Below are the code and all the weights of a small trained network. Each question names an input and a class and asks about switching units off, where a switched-off unit gives its printed mean instead of its output.

import numpy as np


def w(rows, s, z=0):
    codes = np.array(rows[::2]) - 128.0
    scale = np.full(codes.shape[1], s)
    scale[-1] = z or s
    return codes * scale


def f(y):
    return np.maximum(y, 0)


def log_softmax(a):
    a = a - a.max(-1, keepdims=True)
    return a - np.log(np.exp(a).sum(-1, keepdims=True))


def net(x, mask):
    res = np.array(x, float).reshape(1, 8) / 4 @ E
    y = f(res @ A[0][:, :-1].T + A[0][:, -1])
    res = res + np.where(mask, y, B[0][:, -1]) @ B[0][:, :-1]
    return log_softmax(res[-1] @ U[:, :-1].T + U[:, -1])


A, B = {}, {}
E = w([
[128,84,125,124,130,249,93],'x0',
[165,194,20,80,200,108,10],'x1',
[39,193,46,129,110,145,88],'x2',
[114,32,140,202,53,84,181],'x3',
[23,114,216,205,161,111,128],'x4',
[223,194,177,194,94,122,82],'x5',
[113,96,135,57,99,61,179],'x6',
[116,153,55,137,37,96,172],'x7',
],0.012)
A[0] = w([
[109,163,113,190,175,128,58,45],'N1',
[112,95,133,173,103,197,129,212],'N2',
[65,108,152,104,160,114,137,27],'N3',
[138,175,112,142,178,115,110,247],'N4',
[137,109,84,144,93,80,173,254],'N5',
[177,168,101,7,176,144,97,136],'N6',
[195,146,169,132,115,114,69,127],'N7',
[98,178,73,66,71,114,135,95],'N8',
],0.013,0.0026)
B[0] = w([
[88,219,148,188,148,129,76,197],'N1',
[149,75,133,178,125,209,146,198],'N2',
[66,145,151,129,147,137,193,171],'N3',
[136,151,101,140,147,123,49,190],'N4',
[134,69,120,135,35,63,106,210],'N5',
[160,104,98,67,252,127,133,255],'N6',
[223,193,158,174,166,102,161,194],'N7',
[90,205,14,69,58,152,149,203],'N8',
],0.012,0.02)
U = w([
[224,166,177,159,113,85,118,36],'0',
[156,74,137,176,119,239,109,5],'1',
[168,136,117,40,222,117,78,140],'2',
[28,109,192,110,117,92,195,81],'3',
[104,201,31,68,45,124,140,133],'4',
[102,62,131,141,61,11,156,156],'5',
[73,214,159,200,148,120,5,55],'6',
],0.014,0.0022)

Each question gives the input, the list of numbers given to net, and the class t.
The units are the neurons (one row each of A and B). Each row of codes is followed by its name. A weight is (code - 128) times the scale printed after its matrix; where a second scale follows, it is the last column's (A, B and U).
mask holds one flag per neuron, in row order. A switched-off neuron (its flag False) gives its mean, the last column of its row in B, instead of its output. The means were averaged over made-up inputs and are rounded, as every weight is.
A unit's drop is (log p(t) with every unit on - log p(t) with that unit switched off) / (log p(t) with every unit on - log p(t) with every unit switched off).
The circuit of an input: a set's keep is (log p(t) with only the set's units on - log p(t) with every unit switched off) / (log p(t) with every unit on - log p(t) with every unit switched off). Starting from all 8 units, units are removed one at a time, each time the one whose removal leaves the highest keep (on an exact tie, the one counted first), for as long as the keep stays at least 0.8.
units of the circuit, in order: the units of the circuit, biggest drop first
unit that matters most: the unit with the biggest drop
top k neurons: the k neurons with the biggest drops, biggest first
drop of u: that unit's drop, to one decimal
input [5,-3,3,-3,5,-7,-5,-8], class 1: unit that matters most => N2
input [-4,-1,-8,-4,-1,1,-5,-2], class 0: top 2 neurons => [N7, N8]
input [6,2,1,1,8,-6,-2,-2], class 1: top 4 neurons => [N2, N4, N8, N7]
input [-2,-5,6,1,3,8,7,-7], class 0: top 2 neurons => [N1, N8]
input [3,-1,6,-6,-3,4,6,1], class 2: top 3 neurons => [N6, N5, N3]
input [6,2,2,2,4,4,7,1], class 1: units of the circuit, in order => [N8, N5, N1, N6]
input [-4,5,2,1,-2,-3,-6,1], class 6: top 3 neurons => [N1, N4, N5]
input [6,7,2,7,-1,-5,-8,4], class 6: top 2 neurons => [N1, N6]
input [-4,7,-4,-6,5,-6,-7,0], class 6: top 2 neurons => [N1, N4]
input [4,-4,6,7,6,-3,1,5], class 5: top 2 neurons => [N5, N6]
input [-7,1,-1,-5,0,6,-5,8], class 6: top 3 neurons => [N1, N4, N7]
input [4,-2,-5,-4,5,-8,-1,-3], class 3: drop of N3 => 0.6
input [1,-8,-4,3,3,0,-1,0], class 1: drop of N2 => 3.9
input [7,-3,2,-7,6,0,3,3], class 1: unit that matters most => N2
input [-8,8,-6,7,5,-5,-8,-6], class 6: drop of N7 => 0.0
input [5,-6,2,-6,7,3,0,8], class 1: drop of N2 => 0.1
